Below are the code and all the weights of a small trained network. Each question names an input and a target symbol and asks about switching units off, where a switched-off unit gives its printed mean instead of its output.

import numpy as np


def w(rows, s, z=0):
    codes = np.array(rows[::2]) - 128.0
    scale = np.full(codes.shape[1], s)
    scale[-1] = z or s
    return codes * scale


def norm(h):
    return h / np.sqrt((h * h).mean(-1, keepdims=True) + 1e-5)


def f(y):
    return np.maximum(y, 0)


def softmax(a):
    e = np.exp(a - a.max(-1, keepdims=True))
    return e / e.sum(-1, keepdims=True)


def log_softmax(a):
    a = a - a.max(-1, keepdims=True)
    return a - np.log(np.exp(a).sum(-1, keepdims=True))


def net(x, mask):
    ids = ['εηθλξπστψ'.index(c) for c in x.split()]
    T = len(ids)
    res = E[ids] + P[:T]
    u = 0
    for l in range(2):
        q, k, v = (norm(res) @ M[l].T for M in (Q, K, V))
        z = softmax(np.where(np.tri(T) > 0, q @ k.T / 3**0.5, -1e9)) @ v
        res = res + np.where(mask[u], z, O[l][:, -1]) @ O[l][:, :-1]
        u += 1
        y = f(norm(res) @ A[l][:, :-1].T + A[l][:, -1])
        res = res + np.where(mask[u : u + 16], y, B[l][:, -1]) @ B[l][:, :-1]
        u += 16
    return log_softmax(norm(res)[-1] @ U[:, :-1].T + U[:, -1])


Q, K, V, O, A, B = {}, {}, {}, {}, {}, {}
E = w([
[178,61,165,126,110,224,149,61,94,171,85],'ε',
[114,125,203,189,109,224,181,103,122,112,124],'η',
[136,110,114,170,58,83,60,126,56,132,84],'θ',
[122,93,104,156,62,193,179,131,164,182,66],'λ',
[149,155,153,180,146,44,96,128,141,48,102],'ξ',
[112,150,110,8,76,135,173,96,124,132,186],'π',
[147,37,207,155,144,125,54,56,151,128,144],'σ',
[167,112,126,138,183,70,130,49,71,86,140],'τ',
[204,159,188,102,105,164,93,150,60,65,71],'ψ',
],0.017)
P = w([
[147,33,97,136,95,101,214,217,95,81,106],'0',
[88,83,171,76,103,61,188,148,111,94,102],'1',
[197,75,107,180,89,93,194,169,155,134,218],'2',
[108,118,122,138,108,96,149,99,111,85,87],'3',
[116,120,222,102,115,57,142,124,95,179,143],'4',
[203,118,105,200,77,132,119,122,155,142,220],'5',
[97,165,108,151,118,136,88,57,130,94,80],'6',
[121,175,210,106,131,89,88,101,95,206,130],'7',
[219,182,73,184,85,156,102,100,161,149,219],'8',
[117,221,75,144,115,158,77,39,154,97,100],'9',
[129,253,181,102,157,108,84,69,131,215,107],'10',
[254,218,145,130,69,126,99,107,164,187,212],'11',
],0.0083)
Q[0] = w([
[30,147,141,84,105,133,111,4,136,65,6],'0.h1',
[211,202,138,165,59,114,112,63,136,150,161],'0.h1',
[131,71,51,146,115,178,118,140,127,33,140],'0.h1',
],0.021)
K[0] = w([
[220,127,16,182,79,200,86,105,169,63,223],'0.h1',
[107,250,137,126,175,158,49,85,138,208,104],'0.h1',
[180,121,159,149,141,93,157,179,117,195,207],'0.h1',
],0.02)
V[0] = w([
[185,33,116,71,78,190,81,114,174,197,113],'0.h1',
[73,158,98,247,110,154,152,113,171,188,56],'0.h1',
[43,138,86,164,49,61,86,138,94,128,187],'0.h1',
],0.012)
O[0] = w([
[196,114,151,158,148,135,117,199,155,254,196,201],'0.h1',
[153,100,41,160,79,184,108,127,223,88,197,227],'0.h1',
[175,108,185,7,50,89,167,175,109,56,161,254],'0.h1',
],0.0075,0.0051)
A[0] = w([
[60,167,136,188,184,159,158,87,72,151,85,69],'0.n1',
[148,237,149,105,97,170,143,115,133,93,166,140],'0.n2',
[123,92,100,100,101,144,182,135,178,84,84,9],'0.n3',
[123,204,157,185,141,12,139,189,249,86,90,101],'0.n4',
[123,110,106,109,248,107,135,111,92,102,224,95],'0.n5',
[122,96,136,113,139,190,200,58,129,143,186,60],'0.n6',
[96,175,80,82,158,164,141,162,93,166,87,51],'0.n7',
[80,112,59,69,88,96,199,170,255,196,143,104],'0.n8',
[118,39,162,137,111,145,122,170,180,77,144,179],'0.n9',
[103,128,142,112,88,119,135,112,82,44,85,155],'0.n10',
[132,183,48,111,69,44,88,120,85,165,160,222],'0.n11',
[185,182,209,112,153,146,111,155,72,137,88,142],'0.n12',
[104,121,141,204,127,184,141,125,150,56,136,143],'0.n13',
[186,112,155,52,167,131,124,38,165,122,122,195],'0.n14',
[159,37,84,82,79,131,201,81,159,217,52,48],'0.n15',
[146,93,43,168,145,170,124,101,173,112,131,97],'0.n16',
],0.01,0.0014)
B[0] = w([
[148,87,181,171,20,116,183,87,101,139,174,191],'0.n1',
[133,202,103,108,134,197,98,143,157,121,167,196],'0.n2',
[154,146,116,146,153,82,132,126,114,103,234,176],'0.n3',
[104,46,192,136,88,176,80,89,165,24,112,145],'0.n4',
[138,157,79,143,137,109,170,70,46,109,200,141],'0.n5',
[85,95,201,24,153,134,123,11,123,140,136,181],'0.n6',
[110,94,173,129,80,157,140,161,98,138,173,135],'0.n7',
[119,65,49,155,123,147,151,229,87,107,225,152],'0.n8',
[156,89,193,142,122,99,175,180,101,155,203,212],'0.n9',
[235,154,64,108,138,76,215,111,174,175,88,254],'0.n10',
[124,103,191,12,72,97,99,92,142,159,135,226],'0.n11',
[90,187,184,116,155,162,101,137,43,80,60,202],'0.n12',
[122,176,167,153,154,70,174,125,124,81,112,191],'0.n13',
[142,157,145,118,167,118,49,66,103,192,141,182],'0.n14',
[141,78,10,149,120,213,150,175,112,76,91,174],'0.n15',
[95,162,131,148,70,92,103,118,89,41,110,212],'0.n16',
],0.012,0.0086)
Q[1] = w([
[97,75,84,129,254,208,138,112,112,90,116],'1.h1',
[54,148,135,118,136,99,178,224,181,131,103],'1.h1',
[101,196,177,172,172,153,203,91,158,104,186],'1.h1',
],0.016)
K[1] = w([
[73,60,82,223,220,84,187,153,104,187,66],'1.h1',
[88,77,129,85,82,92,208,223,85,44,95],'1.h1',
[9,186,63,178,118,140,114,86,119,55,115],'1.h1',
],0.014)
V[1] = w([
[126,163,184,105,128,224,204,152,173,114,126],'1.h1',
[52,250,117,141,56,104,160,208,195,187,116],'1.h1',
[65,52,221,145,123,122,154,120,192,90,116],'1.h1',
],0.016)
O[1] = w([
[182,62,135,194,187,238,128,93,48,93,169,116],'1.h1',
[255,95,216,166,37,67,97,148,31,127,124,6],'1.h1',
[155,13,85,144,119,160,34,67,142,95,100,96],'1.h1',
],0.0082,0.011)
A[1] = w([
[12,139,197,139,112,139,96,168,62,178,94,130],'1.n1',
[68,72,131,120,156,40,94,108,196,153,160,86],'1.n2',
[151,217,93,131,156,162,143,164,56,94,51,145],'1.n3',
[76,108,96,92,232,188,136,97,160,125,101,95],'1.n4',
[123,170,169,115,152,168,119,211,198,190,103,34],'1.n5',
[196,98,128,69,138,97,147,170,98,212,133,2],'1.n6',
[154,152,53,94,95,106,46,122,150,151,51,170],'1.n7',
[176,122,161,119,111,80,66,152,175,91,44,88],'1.n8',
[208,100,74,145,103,130,39,111,53,117,71,61],'1.n9',
[110,179,154,173,229,111,96,82,145,150,48,99],'1.n10',
[68,117,108,195,97,94,106,66,123,114,95,114],'1.n11',
[183,83,209,110,37,87,52,139,191,150,54,161],'1.n12',
[110,133,96,188,172,113,120,132,101,234,123,102],'1.n13',
[176,204,211,206,205,50,88,198,133,79,129,110],'1.n14',
[87,100,107,139,130,77,137,85,84,118,71,73],'1.n15',
[83,78,45,155,126,57,99,181,65,155,47,68],'1.n16',
],0.011,0.0023)
B[1] = w([
[101,141,92,181,195,92,134,132,96,102,177,197],'1.n1',
[209,128,138,152,134,111,111,158,157,147,119,176],'1.n2',
[177,159,115,170,107,132,75,192,117,118,138,185],'1.n3',
[113,93,115,107,137,159,101,173,102,155,93,197],'1.n4',
[111,161,82,83,149,146,166,106,138,142,81,160],'1.n5',
[126,149,198,73,143,157,106,92,153,151,134,248],'1.n6',
[127,107,108,163,157,94,102,82,144,141,167,177],'1.n7',
[86,159,116,111,154,141,87,129,109,111,137,182],'1.n8',
[69,128,200,148,115,143,194,97,162,95,154,158],'1.n9',
[92,97,166,146,61,138,123,86,147,184,113,183],'1.n10',
[154,113,164,95,130,142,71,101,149,97,149,214],'1.n11',
[94,120,143,69,57,165,155,162,136,137,105,254],'1.n12',
[160,146,187,115,185,139,104,101,183,125,102,182],'1.n13',
[144,89,90,119,125,134,7,87,128,128,112,165],'1.n14',
[146,154,127,124,82,127,120,142,179,146,138,184],'1.n15',
[157,119,141,134,27,176,128,131,168,113,66,145],'1.n16',
],0.018,0.0072)
U = w([
[58,110,82,85,157,200,125,118,121,168,108,95],'ε',
[129,94,199,167,136,146,177,76,104,102,182,99],'η',
[138,138,159,81,9,121,149,134,136,186,87,28],'θ',
[134,85,76,162,68,128,158,199,146,159,178,246],'λ',
[99,70,92,103,97,118,75,83,156,44,130,119],'ξ',
[145,112,140,2,146,148,120,180,91,127,204,171],'π',
[169,72,140,137,155,131,105,131,205,210,121,73],'σ',
[143,153,75,109,164,43,183,90,154,114,120,254],'τ',
[162,152,123,126,137,132,78,155,53,125,125,45],'ψ',
],0.0063,0.00096)

Each question gives the input, a string of symbols that net reads in full, and the target symbol t.
The units are the heads (3 rows each of Q, K, V and O) and the neurons (one row each of A and B). Each row of codes is followed by its name. A weight is (code - 128) times the scale printed after its matrix; where a second scale follows, it is the last column's (O, A, B and U).
mask holds one flag per unit, layer by layer, with each layer's heads first. A switched-off unit (its flag False) gives its mean, the last column of its rows in O or B, instead of its output. The means were averaged over made-up inputs and are rounded, as every weight is.
A unit's drop is (log p(t) with every unit on - log p(t) with that unit switched off) / (log p(t) with every unit on - log p(t) with every unit switched off).
The circuit of an input: a set's keep is (log p(t) with only the set's units on - log p(t) with every unit switched off) / (log p(t) with every unit on - log p(t) with every unit switched off). Starting from the 12 units with the biggest drops (on a tie, the unit counted first), units are removed one at a time, each time the one whose removal leaves the highest keep (on an exact tie, the one counted first), for as long as the keep stays at least 0.8.
circuit, biggest first: the units of the circuit, biggest drop first
top k neurons: the k neurons with the biggest drops, biggest first
top k neurons in layer l: the k neurons of layer l with the biggest drops, biggest first
drop when u is switched off: that unit's drop, to one decimal
input θ σ ψ, target ψ: top 2 neurons in layer 0	0.n12, 0.n11
input τ η σ ψ θ ε λ λ, target λ: circuit, biggest first	0.n8, 0.h1
input η σ θ τ ξ θ η π, target ξ: circuit, biggest first	0.h1, 0.n16
input η η σ θ θ θ θ θ ξ ε, target τ: top 2 neurons in layer 1	1.n12, 1.n6
input ε η ε θ θ θ τ ε τ π η, target ε: top 3 neurons in layer 0	0.n16, 0.n12, 0.n10
input η η λ σ ε η ξ λ, target τ: circuit, biggest first	0.h1, 0.n10
input θ θ ε θ η ε η, target ε: top 2 neurons in layer 0	0.n6, 0.n15
input η ψ η, target η: circuit, biggest first	0.n1, 0.h1, 1.n1
input τ η ψ, target ξ: circuit, biggest first	0.h1, 1.n14, 0.n13
input ε θ θ λ ε θ ε θ θ θ η θ, target η: top 3 neurons	0.n2, 0.n15, 1.n9
input λ θ ε, target ε: top 3 neurons	0.n14, 0.n8, 0.n16
input ξ θ θ η ξ θ π θ ε ψ ε, target η: top 2 neurons	0.n1, 1.n1
input θ θ η ε θ ψ, target ψ: top 2 neurons in layer 1	1.n3, 1.n14
input π ε θ τ θ θ σ λ, target λ: top 2 neurons in layer 0	0.n15, 0.n8
input θ π θ, target ψ: circuit, biggest first	0.h1, 0.n12, 1.n3
input η ε η η η ψ θ θ ε ξ ε, target τ: top 2 neurons	0.n10, 0.n3
input θ η θ θ ε η ξ σ ε, target η: top neuron in layer 1	1.n9
input θ ψ θ η η η σ λ ε λ, target σ: top 2 neurons in layer 0	0.n12, 0.n2
input θ η η η τ τ, target τ: top 4 neurons	0.n5, 1.n12, 0.n1, 1.n6
input θ ξ λ θ ξ σ σ θ θ η ψ η, target η: top 2 neurons in layer 0	0.n1, 0.n10
input θ θ θ η τ, target ξ: top 4 neurons	0.n16, 0.n10, 1.n11, 0.n6
input θ θ θ ε θ ψ ψ π η θ λ η, target λ: top 2 neurons in layer 0	0.n8, 0.n11
input ξ θ λ θ, target λ: top neuron in layer 0	0.n8
input τ η θ ψ η η π θ ξ ε τ, target σ: top 2 neurons in layer 1	1.n13, 1.n2
input θ θ ξ η ε, target ε: top 2 neurons	0.n15, 0.n6
input θ ε θ θ θ η θ ε ε, target σ: top neuron in layer 0	0.n12
input η ε θ η ε η, target σ: top neuron in layer 0	0.n16
input ε θ θ ξ η ε τ ξ ψ, target τ: drop when 1.n3 is switched off	-0.1
